Here is a tiny trained network, its code and every weight. The questions are about switching its units off for an input and a class, where a switched-off unit gives its printed mean instead of its output.

import numpy as np


def w(rows, s, z=0):
    codes = np.array(rows[::2]) - 128.0
    scale = np.full(codes.shape[1], s)
    scale[-1] = z or s
    return codes * scale


def f(y):
    return np.maximum(y, 0)


def log_softmax(a):
    a = a - a.max(-1, keepdims=True)
    return a - np.log(np.exp(a).sum(-1, keepdims=True))


def net(x, mask):
    res = np.array(x, float).reshape(1, 8) / 4 @ E
    y = f(res @ A[0][:, :-1].T + A[0][:, -1])
    res = res + np.where(mask, y, B[0][:, -1]) @ B[0][:, :-1]
    return log_softmax(res[-1] @ U[:, :-1].T + U[:, -1])


A, B = {}, {}
E = w([
[107,123,25,74,191],'x0',
[195,171,75,113,90],'x1',
[127,145,116,164,49],'x2',
[237,86,209,75,155],'x3',
[3,177,46,96,126],'x4',
[217,173,113,230,244],'x5',
[69,128,111,105,187],'x6',
[127,245,160,3,108],'x7',
],0.0065)
A[0] = w([
[145,85,5,135,125,241],'neuron 1',
[187,115,163,112,118,255],'neuron 2',
[60,148,61,157,142,129],'neuron 3',
[85,146,179,185,119,44],'neuron 4',
[112,57,147,151,210,107],'neuron 5',
[206,174,78,106,252,99],'neuron 6',
[191,159,184,147,89,72],'neuron 7',
],0.016,0.0041)
B[0] = w([
[148,20,109,134,99,206],'neuron 1',
[195,180,171,115,113,226],'neuron 2',
[136,130,42,134,108,200],'neuron 3',
[180,218,81,137,118,158],'neuron 4',
[162,71,204,92,107,204],'neuron 5',
[103,250,196,112,178,246],'neuron 6',
[149,89,113,168,74,208],'neuron 7',
],0.022,0.013)
U = w([
[181,108,159,164,97,190],'0',
[105,64,78,59,187,90],'1',
[141,180,149,133,195,185],'2',
[45,173,121,6,36,154],'3',
[37,118,113,197,189,13],'4',
[63,202,39,154,162,144],'5',
[66,92,2,137,103,173],'6',
[62,120,143,159,206,1],'7',
],0.0099,0.0055)

Each question gives the input, the list of numbers given to net, and the class t.
The units are the neurons (one row each of A and B). Each row of codes is followed by its name. A weight is (code - 128) times the scale printed after its matrix; where a second scale follows, it is the last column's (A, B and U).
mask holds one flag per neuron, in row order. A switched-off neuron (its flag False) gives its mean, the last column of its row in B, instead of its output. The means were averaged over made-up inputs and are rounded, as every weight is.
A unit's drop is (log p(t) with every unit on - log p(t) with that unit switched off) / (log p(t) with every unit on - log p(t) with every unit switched off).
The circuit of an input: a set's keep is (log p(t) with only the set's units on - log p(t) with every unit switched off) / (log p(t) with every unit on - log p(t) with every unit switched off). Starting from all 7 units, units are removed one at a time, each time the one whose removal leaves the highest keep (on an exact tie, the one counted first), for as long as the keep stays at least 0.8.
circuit, biggest first: the units of the circuit, biggest drop first
most important unit: the unit with the biggest drop
k most important neurons: the k neurons with the biggest drops, biggest first
drop of u: that unit's drop, to one decimal
input [7,-6,3,-7,8,8,-6,-3], class 6: most important neuron	(neuron 1)
input [5,-3,-7,5,-5,1,8,-6], class 2: 2 most important neurons	(neuron 6; neuron 7)
input [-6,4,0,-5,5,1,-2,2], class 6: circuit, biggest first	(neuron 6; neuron 2)
input [7,-2,1,-4,-1,2,5,7], class 5: circuit, biggest first	(neuron 3; neuron 5)
input [1,-3,2,0,1,2,6,4], class 5: 2 most important neurons	(neuron 5; neuron 2)
input [1,-6,-4,1,8,4,6,1], class 3: 2 most important neurons	(neuron 5; neuron 3)
input [-1,-2,7,2,1,-7,-8,7], class 0: 2 most important neurons	(neuron 6; neuron 7)
input [0,-1,-1,-7,1,6,4,-8], class 6: 2 most important neurons	(neuron 3; neuron 2)
input [0,-3,2,-7,0,-1,1,5], class 5: 3 most important neurons	(neuron 1; neuron 7; neuron 5)
input [0,-7,7,7,1,7,-2,6], class 2: 3 most important neurons	(neuron 6; neuron 1; neuron 5)
input [3,3,0,2,-5,3,1,-4], class 2: 3 most important neurons	(neuron 6; neuron 7; neuron 3)
input [5,4,-6,-8,7,8,-2,-2], class 6: 2 most important neurons	(neuron 1; neuron 3)
input [-5,6,1,-4,6,2,0,7], class 6: 2 most important neurons	(neuron 6; neuron 2)
input [1,-3,-2,-5,1,-2,4,-5], class 6: most important unit	neuron 3
input [1,6,-5,-5,-4,8,-3,-6], class 2: 2 most important neurons	(neuron 6; neuron 7)
input [0,-7,-1,3,-7,6,5,-4], class 2: 2 most important neurons	(neuron 6; neuron 1)
input [-4,5,-4,-5,-1,-7,3,-6], class 6: drop of neuron 4	0.0
input [-2,-3,-7,-5,6,7,-3,5], class 5: drop of neuron 5	0.1
input [3,-1,4,6,3,-6,5,-4], class 1: drop of neuron 3	0.1
input [8,-4,0,2,0,-1,0,-5], class 1: most important unit	neuron 2
